[147 113 119 137 101] | 113

[[151 146 126 120 115 136 103]
 [128 123 153 122 152 112 129]] | 123

[[119 106 147 148 140 106]
 [135 139 144 122 128 143]
 [112 144 151 113 109 133]] | 144

[117 105 130 147] | 105

[150 114 133 141 127 122 129] | 114

[119 138 115 132 111 104 121] | 138

[[131 112 130 143 119]
 [122 123 128 138 115]
 [141 113 106 140 132]] | 113

[130 146 138 128 125 117 155] | 146

[133 123 106 125 122] | 123

[124 148 100 138] | 148
---
[[117, 153, 133, 102, 136, 137],
 [139, 101, 144, 135, 109, 137],
 [121, 116, 144, 123, 119, 127]] value 144

[[145, 147, 151, 116, 107, 113, 112],
 [131, 134, 128, 147, 147, 142, 145],
 [134, 140, 138, 116, 110, 114, 113]] value 138

[[124, 123, 124, 105, 121],
 [130, 124, 133, 109, 129],
 [120, 124, 128, 106, 128]] value 128

[[137, 151, 118, 127],
 [139, 147, 104, 103],
 [133, 144, 113, 116]] value 113

[[125, 130, 124, 155],
 [116, 130, 143, 127],
 [146, 123, 127, 123]] value 127

[[118, 121, 110, 137, 134, 100],
 [128, 128, 128, 128, 127, 128],
 [116, 121, 109, 137, 135, 102]] value 109

[[114, 133, 132, 122, 125, 119],
 [117, 124, 119, 133, 133, 124],
 [101, 133, 133, 127, 127, 111]] value 133
---
[[ 99 134 149 120 155 107]
 [111 133 137 118 126 119]
 [111 125 141 133 149 114]] Answer: 141

[[126 132 111 122 112 141]
 [104 143 154 100 155 111]
 [150 124 118 136 119 153]] Answer: 118

[[114 115 127 137 127 119]
 [139 140 137 114 132 131]
 [103 106 114 140 117 115]] Answer: 114

[[123 128 128 129 129 110]
 [134 134 134 120 102 125]
 [130 126 126 122 103 107]] Answer: 126

[[100 148 113 105 105 151]
 [141 112 137 123 139 113]
 [154 136 148 143 141 135]] Answer: 148

[[133 114 136 125 154 147]
 [118 139 152 132 142 129]
 [138 111 122 152 143 137]] Answer: 122

[[155 118 116 145 106 154]
 [143 110 108 137 128 144]
 [116 145 146 129 157 109]] Answer: 146

[[121 145 118 141 154 152]
 [142 153 105 142 137 131]
 [135 117 124 119 105 102]] Answer: 124

[[133 126 146 127 125 124]
 [124 131 111 125 122 134]
 [126 130 157 129 125 134]] Answer: 157

[[156 103 150 126 126 131]
 [124 122 112 108 155 149]
 [132 136 122 134 147 102]] Answer: 122
---
array([ 99, 102, 126, 145, 121, 117]) ans = 102

array([[126, 126, 128, 133],
       [150, 142, 150, 127],
       [134, 149, 129, 126]]) ans = 127

array([133, 108, 120, 123, 100, 123, 129]) ans = 120

array([153, 136, 133, 119, 147, 125, 111]) ans = 133

array([[145, 109, 103, 132, 133],
       [115, 129, 132, 145, 127],
       [120, 109, 126, 126, 127]]) ans = 120

array([140, 117, 103, 109, 132]) ans = 140
---
array([[127, 133, 122, 112, 124, 121, 137],
       [135, 120, 145, 147, 102, 120, 115],
       [143, 102, 155, 113, 106, 122, 125]])
135

array([[127, 119, 136, 124, 120, 126],
       [131, 120, 128, 123, 109, 114],
       [139, 150, 110, 129, 141, 130]])
131

array([[122, 124, 104, 117, 121, 123],
       [111, 120, 115, 148, 120, 150],
       [132, 131, 137, 126, 117, 121]])
111

array([[128, 130, 133, 119, 131],
       [128, 149, 147, 108, 151],
       [123, 112, 112, 158, 111]])
128

array([[153, 138, 123, 147],
       [107, 119, 120, 110],
       [153, 139, 119, 147]])
107

array([[126, 119, 129, 137, 149, 118],
       [124, 126, 133, 128, 131, 128],
       [131, 115, 137, 132, 144, 119]])
124

array([[130, 130, 134, 142, 146, 129, 130],
       [151, 130, 136, 134, 129, 132, 130],
       [129, 129, 131, 155, 136, 130, 132]])
151
---
151,135,148,104,106,115,137 → 104
130,145,113,154,124,149,125 → 154
105,117,155,150,108,113,151 → 150
114,146,147,145,105,110,135 → 145
127,120,126,106,129,126,140 → 106
115,156,147,152,141,132,126 → 152
152,110,124,130,142,117,126 → 130
---
array([[129, 133, 124, 139, 115],
       [120, 116, 125, 137, 149],
       [109, 111, 128, 128, 136]]) Out: 139

array([132, 107, 106, 127, 139, 126, 119]) Out: 132

array([133, 121, 119, 123, 154, 130]) Out: 133

array([[134, 108, 105, 131, 121],
       [139, 140, 152, 115, 143]]) Out: 143

array([111, 153, 102, 132, 139, 100]) Out: 139

array([138, 144, 125, 151, 105, 107, 130]) Out: 144

array([137, 102, 126, 127, 113]) Out: 127

array([[133, 133, 125, 128, 110, 144, 157],
       [154, 122, 134, 120, 138, 110, 112],
       [147, 125, 122, 111, 151, 122, 145]]) Out: 154

array([[130, 121, 139, 141, 113, 125],
       [103, 107, 132, 126, 134, 146],
       [150, 148, 145, 147, 140, 139]]) Out: 148
---
[[124 137 131 133 125]
 [106 141 117 121 131]
 [130 119 118 139 134]] ==> 137

[[107 146 117 126 112 149 115]
 [111 103 113 107 149 113 151]
 [108 114 105 110 141 121 144]] ==> 146

[[128 137 128 128]
 [152 126 128 128]
 [128 141 130 127]] ==> 137

[[125 130 120 141]
 [129 123 123 104]
 [127 125 114 131]] ==> 130

[[112 126 120  99 129 114 138]
 [114 118 147 126 122 101 138]
 [146 134 126 151 129 150 116]] ==> 126

[[124 127 119 128 119 131 119]
 [153 117 110 153 110 136 110]
 [112 143 146 113 145 128 146]] ==> 127

[[145 114 101 147 120]
 [134 147 122 114 123]
 [122 153 140  99 125]] ==> 114
---
[[131 128 131 105 132]
 [126 121 129 149 125]
 [128 124 128 108 135]] value 131

[[121 122 118 117 119 123]
 [128 129 131 132 129 129]
 [102 125 109 109 113 136]] value 118

[[153 154 147 107 143 153]
 [150 150 148 106 152 154]
 [129 148 152 155  99 106]] value 147

[[151 122 120 118 147]
 [103 137 115 135 124]
 [139 119 121 155 141]] value 120

[[129 126 128 110 127 123 124]
 [124 133 131 135 132 142 120]
 [143 124 136 152 128 126 127]] value 128

[[137 153 132 107 115]
 [144 126 104 118 138]
 [105 128 103 132 149]] value 132

[[133 111 116 151]
 [105 119 132 107]
 [135 132 128 129]] value 116
---
[[143, 135, 129, 130, 126, 112],
 [150, 133, 134, 134, 126, 114],
 [111, 117, 118, 138, 121, 141]] value 150, 111

[[127, 127, 136, 131, 112, 120],
 [123, 130, 144, 127, 118, 107],
 [124, 124, 131, 134, 116, 113]] value 144, 107

[128, 130, 126, 129, 126, 103, 148] value 148, 103

[[143, 156, 129, 142],
 [146, 134, 107, 139]] value 156, 107

[128, 101, 130, 103, 156, 99] value 156, 99

[[127, 125, 123, 103, 133, 128, 118],
 [123, 128, 125, 128, 131, 122, 106]] value 133, 103

[[108, 127, 144, 141],
 [111, 129, 153, 140],
 [143, 123, 144, 138]] value 153, 108
---
Q:
[[103 119 120 131]
 [103 120 116 131]
 [109 127 115 133]]
A: 120

Q:
[[100 150 147 128 127 105]
 [101 145 128 135 137 106]]
A: 135

Q:
[[103 144 117 134]
 [123 132 122 129]]
A: 132

Q:
[[105 114 114 132 153]
 [103 103 111 149 152]
 [158 157 113 149 104]]
A: 111

Q:
[[145 150 110 125 121 114]
 [121 115 135 121 125 122]]
A: 121

Q:
[[114 112 123 135 114 111]
 [134 129 106 103 135 102]]
A: 103

Q:
[[105 105 118 111 105 119 112]
 [138 135 118 120 135 126 137]
 [119 118 135 127 118 135 127]]
A: 135

Q:
[[128 108 128 102 103]
 [145 137 142 126 132]
 [131 147 116 131 141]]
A: 142
---
[[143, 111, 110, 113, 138, 111], [147, 102, 99, 110, 142, 104]] 99
[[107, 112, 119, 120, 126, 148, 119], [135, 127, 138, 123, 123, 139, 138]] 138
[[143, 137, 136, 106, 101], [121, 131, 128, 132, 128]] 128
[[121, 124, 119, 118], [118, 131, 150, 113]] 150
[[138, 139, 120, 139, 151], [157, 140, 124, 133, 157]] 124
[[154, 126, 148, 128, 126], [154, 124, 141, 125, 109]] 141
[[126, 144, 145, 145], [135, 141, 104, 125]] 104
